Below are the code and all the weights of a small trained network. Each question names an input and a target symbol and asks about switching units off, where a switched-off unit gives its printed mean instead of its output.

import numpy as np


def w(rows, s, z=0):
    codes = np.array(rows[::2]) - 128.0
    scale = np.full(codes.shape[1], s)
    scale[-1] = z or s
    return codes * scale


def f(y):
    return y / 2 * (1 + np.tanh(0.7978845608 * (y + 0.044715 * y**3)))


def softmax(a):
    e = np.exp(a - a.max(-1, keepdims=True))
    return e / e.sum(-1, keepdims=True)


def log_softmax(a):
    a = a - a.max(-1, keepdims=True)
    return a - np.log(np.exp(a).sum(-1, keepdims=True))


def net(x, mask):
    ids = ['ΔΛεζμξστω'.index(c) for c in x.split()]
    T = len(ids)
    res = E[ids] + P[:T]
    u = 0
    for l in range(3):
        q, k, v = (res @ M[l].T for M in (Q, K, V))
        z = softmax(np.where(np.tri(T) > 0, q @ k.T / 3**0.5, -1e9)) @ v
        res = res + np.where(mask[u], z, O[l][:, -1]) @ O[l][:, :-1]
        u += 1
        y = f(res @ A[l][:, :-1].T + A[l][:, -1])
        res = res + np.where(mask[u : u + 8], y, B[l][:, -1]) @ B[l][:, :-1]
        u += 8
    return log_softmax(res[-1] @ U[:, :-1].T + U[:, -1])


Q, K, V, O, A, B = {}, {}, {}, {}, {}, {}
E = w([
[156,99,132],'Δ',
[165,104,127],'Λ',
[155,99,130],'ε',
[148,95,127],'ζ',
[154,98,128],'μ',
[106,97,217],'ξ',
[23,50,174],'σ',
[190,233,249],'τ',
[177,152,80],'ω',
],0.014)
P = w([
[176,104,97],'0',
[96,138,76],'1',
[223,73,149],'2',
[90,141,101],'3',
[229,68,174],'4',
[83,139,118],'5',
[237,61,196],'6',
[75,137,133],'7',
[238,57,212],'8',
[65,138,145],'9',
[240,49,230],'10',
[53,137,158],'11',
[241,43,244],'12',
[74,143,135],'13',
],0.011)
Q[0] = w([
[180,36,151],'0.h0',
[117,105,139],'0.h0',
[46,248,71],'0.h0',
],0.013)
K[0] = w([
[101,127,191],'0.h0',
[150,134,165],'0.h0',
[182,140,11],'0.h0',
],0.012)
V[0] = w([
[61,23,121],'0.h0',
[86,158,218],'0.h0',
[117,7,105],'0.h0',
],0.013)
O[0] = w([
[111,2,71,216],'0.h0',
[65,109,208,234],'0.h0',
[144,65,34,255],'0.h0',
],0.0096,0.0041)
A[0] = w([
[226,105,138,152],'0.n0',
[10,94,79,67],'0.n1',
[159,120,83,216],'0.n2',
[78,184,105,254],'0.n3',
[103,60,120,128],'0.n4',
[114,34,123,109],'0.n5',
[35,68,126,175],'0.n6',
[83,92,116,88],'0.n7',
],0.011,0.0054)
B[0] = w([
[91,198,168,179],'0.n0',
[162,254,145,183],'0.n1',
[51,132,128,178],'0.n2',
[48,119,72,149],'0.n3',
[167,70,96,218],'0.n4',
[133,73,72,249],'0.n5',
[207,177,143,224],'0.n6',
[150,147,105,167],'0.n7',
],0.0092,0.015)
Q[1] = w([
[20,169,120],'1.h0',
[200,129,194],'1.h0',
[180,8,254],'1.h0',
],0.0042)
K[1] = w([
[1,191,37],'1.h0',
[197,126,231],'1.h0',
[229,90,217],'1.h0',
],0.0048)
V[1] = w([
[191,42,18],'1.h0',
[35,109,252],'1.h0',
[122,116,11],'1.h0',
],0.0033)
O[1] = w([
[63,161,184,254],'1.h0',
[85,123,2,17],'1.h0',
[17,241,119,182],'1.h0',
],0.0047,0.0068)
A[1] = w([
[177,109,163,80],'1.n0',
[131,67,126,95],'1.n1',
[134,59,114,198],'1.n2',
[130,223,122,254],'1.n3',
[93,135,192,83],'1.n4',
[116,49,147,134],'1.n5',
[181,156,185,89],'1.n6',
[122,83,7,20],'1.n7',
],0.011,0.0076)
B[1] = w([
[102,140,99,179],'1.n0',
[159,164,120,186],'1.n1',
[120,86,85,252],'1.n2',
[98,125,241,255],'1.n3',
[229,151,97,150],'1.n4',
[191,117,85,205],'1.n5',
[134,156,2,184],'1.n6',
[189,200,123,212],'1.n7',
],0.0089,0.0093)
Q[2] = w([
[185,105,141],'2.h0',
[223,74,1],'2.h0',
[65,192,150],'2.h0',
],0.0074)
K[2] = w([
[160,124,249],'2.h0',
[214,1,148],'2.h0',
[19,101,73],'2.h0',
],0.0056)
V[2] = w([
[171,223,98],'2.h0',
[3,132,93],'2.h0',
[93,154,86],'2.h0',
],0.0042)
O[2] = w([
[198,226,145,190],'2.h0',
[68,148,2,1],'2.h0',
[99,212,118,111],'2.h0',
],0.0063,0.0062)
A[2] = w([
[222,165,112,123],'2.n0',
[225,128,156,176],'2.n1',
[17,208,149,154],'2.n2',
[52,62,227,144],'2.n3',
[51,114,19,245],'2.n4',
[153,119,2,106],'2.n5',
[101,100,247,129],'2.n6',
[165,242,116,137],'2.n7',
],0.0088,0.011)
B[2] = w([
[112,158,171,221],'2.n0',
[96,80,169,253],'2.n1',
[51,92,167,177],'2.n2',
[107,254,105,152],'2.n3',
[27,106,47,159],'2.n4',
[187,230,57,186],'2.n5',
[124,225,35,163],'2.n6',
[152,53,123,186],'2.n7',
],0.0079,0.019)
U = w([
[204,171,92,1],'Δ',
[126,131,102,27],'Λ',
[121,130,100,49],'ε',
[125,148,96,194],'ζ',
[134,169,76,137],'μ',
[133,60,129,243],'ξ',
[134,94,255,167],'σ',
[138,235,138,123],'τ',
[61,111,175,204],'ω',
],0.0091,0.0062)

Each question gives the input, a string of symbols that net reads in full, and the target symbol t.
The units are the heads (3 rows each of Q, K, V and O) and the neurons (one row each of A and B). Each row of codes is followed by its name. A weight is (code - 128) times the scale printed after its matrix; where a second scale follows, it is the last column's (O, A, B and U).
mask holds one flag per unit, layer by layer, with each layer's heads first. A switched-off unit (its flag False) gives its mean, the last column of its rows in O or B, instead of its output. The means were averaged over made-up inputs and are rounded, as every weight is.
A unit's drop is (log p(t) with every unit on - log p(t) with that unit switched off) / (log p(t) with every unit on - log p(t) with every unit switched off).
The circuit of an input: a set's keep is (log p(t) with only the set's units on - log p(t) with every unit switched off) / (log p(t) with every unit on - log p(t) with every unit switched off). Starting from the 12 units with the biggest drops (on a tie, the unit counted first), units are removed one at a time, each time the one whose removal leaves the highest keep (on an exact tie, the one counted first), for as long as the keep stays at least 0.8.
units of the circuit, in order: the units of the circuit, biggest drop first
most important unit: the unit with the biggest drop
k most important neurons: the k neurons with the biggest drops, biggest first
top k neurons in layer l: the k neurons of layer l with the biggest drops, biggest first
input Λ τ μ Λ, target τ: units of the circuit, in order	0.h0
input Λ ω ζ τ ω σ ξ ζ ζ μ μ, target ξ: top 2 neurons in layer 2	2.n1, 2.n6
input ξ ω ζ ζ ω ζ Δ ξ τ ζ Δ Λ ζ σ, target σ: top 3 neurons in layer 1	1.n2, 1.n0, 1.n3
input σ ω ξ μ ζ ξ ω, target ξ: 2 most important neurons	0.n1, 1.n3
input ζ σ ω τ μ Λ, target τ: 4 most important neurons	0.n5, 0.n4, 1.n6, 2.n3
input Λ ζ τ τ σ ζ μ τ τ ξ, target τ: units of the circuit, in order	0.h0, 2.n6
input ω Λ ξ ζ σ ζ τ τ ζ μ μ σ Λ, target Δ: top 2 neurons in layer 0	0.n5, 0.n2
input Δ σ τ ω μ ε, target ω: top 2 neurons in layer 1	1.n5, 1.n4
input τ τ ζ τ ω ζ σ ω σ Λ ω, target Δ: top 2 neurons in layer 0	0.n1, 0.n5
input ζ σ τ Δ ω τ Λ ω τ ω ζ Λ τ ξ, target τ: 3 most important neurons	0.n3, 2.n6, 2.n3
input σ τ ω τ σ ω ζ ω μ σ ε, target Δ: units of the circuit, in order	0.h0, 2.n5, 0.n5, 1.n7
input ζ μ σ ζ μ σ μ μ, target σ: top 2 neurons in layer 2	2.n5, 2.n4
input ε ζ ω ζ, target ω: top 2 neurons in layer 0	0.n5, 0.n4
input ζ ω τ τ Λ ξ σ τ ζ σ, target τ: top neuron in layer 0	0.n3
input μ ζ μ μ ζ, target μ: units of the circuit, in order	0.h0, 0.n6, 1.n3, 2.n5
input Λ Λ τ ζ τ Δ, target τ: top 4 neurons in layer 0	0.n5, 0.n3, 0.n6, 0.n4
input τ τ Δ μ, target τ: 4 most important neurons	0.n5, 0.n4, 1.n6, 0.n3
input ω ε ξ τ ζ ω μ Λ, target ω: units of the circuit, in order	2.n5, 0.n6, 0.h0
input ζ ζ τ σ ω, target Δ: units of the circuit, in order	0.h0, 1.h0, 2.n5, 1.n7
input Δ μ Λ, target ω: most important unit	0.n0
input τ ω ζ Λ Λ ω ζ, target σ: 2 most important neurons	1.n6, 2.n5
input τ μ σ ξ ζ ζ Δ, target ξ: 2 most important neurons	0.n3, 0.n6
input σ ε ω ζ σ ζ ζ μ ξ Λ ζ Λ Λ, target ξ: 3 most important neurons	0.n1, 0.n2, 1.n2
input μ ω ω ω Λ τ ε ω Δ ζ, target ω: 3 most important neurons	0.n6, 0.n1, 2.n5
input μ ζ ε ζ ε ζ Λ τ ω ζ ζ, target σ: 3 most important neurons	1.n6, 1.n4, 2.n5
input σ μ ζ σ ζ ξ, target σ: units of the circuit, in order	2.n5, 2.n4, 1.n6
input τ τ Λ ζ, target τ: 3 most important neurons	0.n5, 0.n4, 1.n6
